Below are the code and all the weights of a small trained network. Each question names an input and a class and asks about switching units off, where a switched-off unit gives its printed mean instead of its output.

import numpy as np


def w(rows, s, z=0):
    codes = np.array(rows[::2]) - 128.0
    scale = np.full(codes.shape[1], s)
    scale[-1] = z or s
    return codes * scale


def norm(h):
    return h / np.sqrt((h * h).mean(-1, keepdims=True) + 1e-5)


def f(y):
    return y / 2 * (1 + np.tanh(0.7978845608 * (y + 0.044715 * y**3)))


def log_softmax(a):
    a = a - a.max(-1, keepdims=True)
    return a - np.log(np.exp(a).sum(-1, keepdims=True))


def net(x, mask):
    res = np.array(x, float).reshape(1, 7) / 4 @ E
    u = 0
    for l in range(4):
        y = f(norm(res) @ A[l][:, :-1].T + A[l][:, -1])
        res = res + np.where(mask[u : u + 5], y, B[l][:, -1]) @ B[l][:, :-1]
        u += 5
    return log_softmax(norm(res)[-1] @ U[:, :-1].T + U[:, -1])


A, B = {}, {}
E = w([
[147,34,85,204,179,84],'x0',
[119,125,127,129,123,125],'x1',
[156,144,128,255,59,141],'x2',
[141,134,129,127,137,134],'x3',
[127,128,131,129,128,126],'x4',
[108,119,118,130,115,126],'x5',
[65,248,133,196,193,118],'x6',
],0.0077)
A[0] = w([
[57,125,153,164,202,152,74],'0.n1',
[142,144,95,141,193,76,19],'0.n2',
[88,85,131,147,219,103,91],'0.n3',
[175,139,148,163,21,130,99],'0.n4',
[132,199,157,255,110,91,5],'0.n5',
],0.0088,0.0035)
B[0] = w([
[136,238,24,117,151,70,163],'0.n1',
[196,147,48,106,109,110,136],'0.n2',
[156,142,32,77,19,59,174],'0.n3',
[255,217,74,145,93,127,223],'0.n4',
[4,28,30,188,118,237,253],'0.n5',
],0.0063,0.0051)
A[1] = w([
[49,75,186,155,171,55,153],'1.n1',
[167,1,157,60,166,132,1],'1.n2',
[81,118,126,199,128,172,98],'1.n3',
[162,119,94,223,173,8,75],'1.n4',
[98,228,77,130,200,100,143],'1.n5',
],0.0068,0.0025)
B[1] = w([
[168,143,51,95,148,143,121],'1.n1',
[91,107,84,105,182,119,240],'1.n2',
[129,135,154,90,170,194,211],'1.n3',
[144,151,200,199,152,117,209],'1.n4',
[1,173,217,116,117,28,252],'1.n5',
],0.0078,0.0027)
A[2] = w([
[121,42,101,181,147,169,128],'2.n1',
[115,92,133,58,148,230,16],'2.n2',
[118,46,142,255,149,112,216],'2.n3',
[205,62,129,4,93,59,186],'2.n4',
[201,23,185,178,74,196,5],'2.n5',
],0.0078,0.0019)
B[2] = w([
[141,62,161,22,197,90,202],'2.n1',
[125,210,178,197,70,255,152],'2.n2',
[122,40,130,106,142,159,235],'2.n3',
[71,106,84,220,149,221,255],'2.n4',
[142,134,230,42,119,27,207],'2.n5',
],0.0094,0.0051)
A[3] = w([
[115,118,51,143,241,88,102],'3.n1',
[42,169,120,132,131,187,157],'3.n2',
[59,125,184,98,164,91,104],'3.n3',
[87,165,142,216,131,189,103],'3.n4',
[163,100,138,53,44,246,255],'3.n5',
],0.011,0.0042)
B[3] = w([
[225,234,6,231,112,136,183],'3.n1',
[170,100,254,58,141,156,230],'3.n2',
[186,123,93,77,185,55,155],'3.n3',
[165,4,128,77,31,215,199],'3.n4',
[118,225,130,178,103,46,254],'3.n5',
],0.0079,0.0095)
U = w([
[101,125,222,93,66,235,154],'0',
[167,251,63,183,84,34,234],'1',
[128,58,8,198,205,181,128],'2',
[192,33,202,102,129,39,23],'3',
[77,197,186,12,205,72,3],'4',
],0.019,0.0034)

Each question gives the input, the list of numbers given to net, and the class t.
The units are the neurons (one row each of A and B). Each row of codes is followed by its name. A weight is (code - 128) times the scale printed after its matrix; where a second scale follows, it is the last column's (A, B and U).
mask holds one flag per neuron, layer by layer. A switched-off neuron (its flag False) gives its mean, the last column of its row in B, instead of its output. The means were averaged over made-up inputs and are rounded, as every weight is.
A unit's drop is (log p(t) with every unit on - log p(t) with that unit switched off) / (log p(t) with every unit on - log p(t) with every unit switched off).
The circuit of an input: a set's keep is (log p(t) with only the set's units on - log p(t) with every unit switched off) / (log p(t) with every unit on - log p(t) with every unit switched off). Starting from the 12 units with the biggest drops (on a tie, the unit counted first), units are removed one at a time, each time the one whose removal leaves the highest keep (on an exact tie, the one counted first), for as long as the keep stays at least 0.8.
units of the circuit, in order: the units of the circuit, biggest drop first
most important unit: the unit with the biggest drop
k most important neurons: the k neurons with the biggest drops, biggest first
top k neurons in layer l: the k neurons of layer l with the biggest drops, biggest first
drop of u: that unit's drop, to one decimal
input [1,8,2,7,0,5,0], class 3: units of the circuit, in order => 2.n1
input [0,6,6,-2,-3,0,5], class 0: 2 most important neurons => 3.n2, 1.n3
input [-8,-8,-6,3,1,6,0], class 0: 3 most important neurons => 2.n2, 0.n1, 2.n1
input [1,-3,-1,0,8,7,-7], class 2: 4 most important neurons => 2.n4, 1.n2, 1.n3, 2.n1
input [-8,5,2,3,-8,-7,7], class 0: 4 most important neurons => 3.n4, 2.n1, 2.n5, 0.n5
input [-5,-4,0,-1,-3,1,4], class 4: 3 most important neurons => 1.n5, 2.n4, 3.n3
input [0,-7,5,4,-3,-5,-6], class 1: top 2 neurons in layer 0 => 0.n4, 0.n5
input [-7,2,0,-5,8,1,5], class 4: 2 most important neurons => 1.n5, 2.n4
input [4,7,-8,5,6,-5,-1], class 2: 2 most important neurons => 2.n4, 3.n5
input [8,-1,6,7,-2,4,-1], class 3: 2 most important neurons => 2.n5, 2.n4
input [2,-2,-7,6,3,-8,0], class 2: 2 most important neurons => 2.n4, 3.n5
input [6,-4,-1,8,0,5,8], class 1: top 2 neurons in layer 0 => 0.n1, 0.n3
input [1,-3,-7,-5,-3,-2,6], class 1: top 3 neurons in layer 0 => 0.n1, 0.n3, 0.n2
input [3,-1,-1,-7,-4,6,-7], class 2: units of the circuit, in order => 2.n4
input [-4,6,-1,-3,-7,-4,2], class 4: 2 most important neurons => 0.n5, 2.n4
input [1,-2,5,-2,7,5,-1], class 3: 2 most important neurons => 2.n1, 2.n5
input [0,-1,8,-8,6,4,4], class 0: top 2 neurons in layer 1 => 1.n3, 1.n2
input [-1,7,-5,0,-1,-6,-4], class 0: top 2 neurons in layer 2 => 2.n2, 2.n4
input [4,1,-2,4,-5,-4,-2], class 2: drop of 0.n1 => 0.0
input [2,-3,-6,2,4,7,-5], class 2: most important unit => 1.n2
input [-1,6,7,6,-8,-5,-8], class 1: drop of 0.n4 => 0.9
input [1,-6,-6,6,1,-2,6], class 1: drop of 0.n2 => 0.1
